Below are the code and all the weights of a small trained network. Each question names an input and a target symbol and asks about switching units off, where a switched-off unit gives its printed mean instead of its output.

import numpy as np


def w(rows, s, z=0):
    codes = np.array(rows[::2]) - 128.0
    scale = np.full(codes.shape[1], s)
    scale[-1] = z or s
    return codes * scale


def norm(h):
    return h / np.sqrt((h * h).mean(-1, keepdims=True) + 1e-5)


def f(y):
    return np.maximum(y, 0)


def softmax(a):
    e = np.exp(a - a.max(-1, keepdims=True))
    return e / e.sum(-1, keepdims=True)


def log_softmax(a):
    a = a - a.max(-1, keepdims=True)
    return a - np.log(np.exp(a).sum(-1, keepdims=True))


def net(x, mask):
    ids = ['ΓΔΞΨηθμτω'.index(c) for c in x.split()]
    T = len(ids)
    res = E[ids] + P[:T]
    u = 0
    for l in range(2):
        r = norm(res)
        for j in range(2):
            rows = slice(2 * j, 2 * j + 2)
            q, k, v = (r @ M[l][rows].T for M in (Q, K, V))
            z = softmax(np.where(np.tri(T) > 0, q @ k.T / 2**0.5, -1e9)) @ v
            o = O[l][rows]
            res = res + np.where(mask[u + j], z, o[:, -1]) @ o[:, :-1]
        u += 2
        y = f(norm(res) @ A[l][:, :-1].T + A[l][:, -1])
        res = res + np.where(mask[u : u + 8], y, B[l][:, -1]) @ B[l][:, :-1]
        u += 8
    return log_softmax(norm(res)[-1] @ U[:, :-1].T + U[:, -1])


Q, K, V, O, A, B = {}, {}, {}, {}, {}, {}
E = w([
[157,107,165,145],'Γ',
[150,107,153,145],'Δ',
[96,146,197,135],'Ξ',
[143,92,144,139],'Ψ',
[120,105,117,147],'η',
[181,101,165,125],'θ',
[143,110,129,93],'μ',
[75,80,5,100],'τ',
[82,202,29,111],'ω',
],0.027)
P = w([
[57,37,227,94],'0',
[49,2,193,78],'1',
[60,31,170,90],'2',
[108,61,171,131],'3',
[128,73,159,129],'4',
[124,74,131,150],'5',
[129,91,104,164],'6',
[155,103,82,159],'7',
[164,86,97,170],'8',
[153,58,107,177],'9',
],0.0087)
Q[0] = w([
[108,110,113,191],'L0H0',
[105,7,173,154],'L0H0',
[138,46,186,106],'L0H1',
[56,78,90,192],'L0H1',
],0.014)
K[0] = w([
[202,118,157,178],'L0H0',
[247,128,2,99],'L0H0',
[144,162,30,191],'L0H1',
[179,224,90,100],'L0H1',
],0.012)
V[0] = w([
[107,95,169,244],'L0H0',
[230,149,150,23],'L0H0',
[164,215,179,1],'L0H1',
[61,162,57,215],'L0H1',
],0.0091)
O[0] = w([
[2,120,231,95,167],'L0H0',
[223,133,83,42,140],'L0H0',
[153,189,134,34,3],'L0H1',
[156,141,130,214,107],'L0H1',
],0.0095,0.0062)
A[0] = w([
[145,127,74,125,91],'L0N0',
[166,80,163,140,2],'L0N1',
[172,109,211,126,120],'L0N2',
[141,232,245,130,167],'L0N3',
[171,131,62,102,174],'L0N4',
[62,112,52,168,112],'L0N5',
[159,164,124,146,8],'L0N6',
[56,162,76,92,54],'L0N7',
],0.012,0.0051)
B[0] = w([
[92,64,83,151,155],'L0N0',
[67,167,189,184,186],'L0N1',
[97,117,87,84,253],'L0N2',
[217,69,97,161,167],'L0N3',
[185,118,64,255,204],'L0N4',
[220,124,187,176,251],'L0N5',
[178,96,136,140,128],'L0N6',
[39,234,83,164,175],'L0N7',
],0.0083,0.0044)
Q[1] = w([
[58,2,74,101],'L1H0',
[182,95,220,158],'L1H0',
[76,65,112,120],'L1H1',
[80,133,121,77],'L1H1',
],0.0096)
K[1] = w([
[91,194,254,173],'L1H0',
[191,56,55,252],'L1H0',
[213,164,106,68],'L1H1',
[158,47,212,13],'L1H1',
],0.007)
V[1] = w([
[72,84,7,138],'L1H0',
[84,191,162,168],'L1H0',
[207,160,242,110],'L1H1',
[233,90,182,171],'L1H1',
],0.017)
O[1] = w([
[83,110,85,19,165],'L1H0',
[114,204,187,195,60],'L1H0',
[239,184,204,171,39],'L1H1',
[234,9,177,178,254],'L1H1',
],0.014,0.0048)
A[1] = w([
[90,162,101,77,202],'L1N0',
[253,102,147,124,115],'L1N1',
[144,162,125,213,98],'L1N2',
[140,139,100,180,126],'L1N3',
[46,79,63,134,254],'L1N4',
[147,95,85,61,92],'L1N5',
[136,248,199,142,171],'L1N6',
[139,92,185,156,114],'L1N7',
],0.016,0.0059)
B[1] = w([
[220,167,161,91,151],'L1N0',
[135,145,135,200,200],'L1N1',
[112,176,70,65,143],'L1N2',
[103,140,66,79,145],'L1N3',
[152,253,64,134,250],'L1N4',
[144,182,130,197,161],'L1N5',
[145,224,1,152,137],'L1N6',
[126,81,186,49,191],'L1N7',
],0.0096,0.015)
U = w([
[70,128,164,175,186],'Γ',
[244,128,118,102,125],'Δ',
[170,132,187,129,204],'Ξ',
[111,183,139,91,232],'Ψ',
[163,206,199,219,68],'η',
[175,98,115,3,130],'θ',
[32,69,103,38,86],'μ',
[57,125,185,181,182],'τ',
[39,108,41,109,2],'ω',
],0.014,0.007)

Each question gives the input, a string of symbols that net reads in full, and the target symbol t.
The units are the heads (2 rows each of Q, K, V and O) and the neurons (one row each of A and B). Each row of codes is followed by its name. A weight is (code - 128) times the scale printed after its matrix; where a second scale follows, it is the last column's (O, A, B and U).
mask holds one flag per unit, layer by layer, with each layer's heads first. A switched-off unit (its flag False) gives its mean, the last column of its rows in O or B, instead of its output. The means were averaged over made-up inputs and are rounded, as every weight is.
A unit's drop is (log p(t) with every unit on - log p(t) with that unit switched off) / (log p(t) with every unit on - log p(t) with every unit switched off).
The circuit of an input: a set's keep is (log p(t) with only the set's units on - log p(t) with every unit switched off) / (log p(t) with every unit on - log p(t) with every unit switched off). Starting from the 12 units with the biggest drops (on a tie, the unit counted first), units are removed one at a time, each time the one whose removal leaves the highest keep (on an exact tie, the one counted first), for as long as the keep stays at least 0.8.
circuit, biggest first: the units of the circuit, biggest drop first
most important unit: the unit with the biggest drop
top k neurons: the k neurons with the biggest drops, biggest first
k most important neurons of layer l: the k neurons of layer l with the biggest drops, biggest first
drop when u is switched off: that unit's drop, to one decimal
input τ ω Ξ, target Ψ: circuit, biggest first : L1N4, L1H0
input θ η Ψ θ ω μ, target Ψ: circuit, biggest first : L1H1, L1N4
input θ τ Γ μ η τ η, target ω: top 3 neurons : L1N4, L0N7, L1N1
input θ μ η, target Δ: circuit, biggest first : L0H0, L1H1
input Ψ μ Ψ μ μ θ, target θ: most important unit : L1H0
input Ξ θ Ξ Δ Ξ θ η, target Ξ: 3 most important neurons of layer 0 : L0N5, L0N2, L0N7
input μ Ξ τ Γ Γ μ θ ω Ψ Ξ, target ω: circuit, biggest first : L1H1, L0N3
input θ μ η ω η, target Ψ: circuit, biggest first : L1H1, L1N4, L0H1
input θ Γ μ τ Ξ θ, target ω: circuit, biggest first : L1H1, L0N7, L0H1
input η η θ Δ θ ω τ Γ, target Ψ: circuit, biggest first : L1H1, L1N4
input μ ω Ξ Δ, target ω: top 3 neurons : L0N7, L0N4, L0N5
input θ ω Δ, target Ψ: circuit, biggest first : L1H1, L0H1
input μ Δ Γ, target θ: top 2 neurons : L0N5, L0N2
input Ψ μ Ψ Γ η Ψ, target τ: most important unit : L0H0
input Γ θ Ψ Ψ η, target τ: 2 most important neurons of layer 0 : L0N5, L0N2
input τ Ξ θ, target μ: top 2 neurons : L1N1, L0N5
input Δ η Ξ η θ θ η, target Ξ: top 2 neurons : L1N4, L1N7
input Δ Ξ θ η τ ω Ψ, target Ψ: 2 most important neurons of layer 1 : L1N4, L1N0
input Ξ Δ Ψ θ Γ Ξ Ξ Ξ η, target η: 2 most important neurons of layer 0 : L0N4, L0N0
input Ξ Ξ Γ, target η: circuit, biggest first : L1H0
input Ξ τ Δ η, target ω: 2 most important neurons of layer 0 : L0N7, L0N4
input η μ τ η η Γ η Δ Δ, target τ: drop when L0H0 is switched off : 0.3
input θ θ η, target Δ: drop when L0N7 is switched off : -0.1
input θ τ Ξ Ξ η Ψ, target τ: drop when L0N0 is switched off : 0.0
input θ θ μ ω θ, target Ψ: drop when L0H1 is switched off : 0.2
input ω η η ω Δ θ η τ Γ, target ω: top 2 neurons : L0N7, L1N1
input τ Ψ Γ, target ω: top neuron : L1N4
input ω Γ Ψ, target ω: 2 most important neurons of layer 0 : L0N5, L0N7
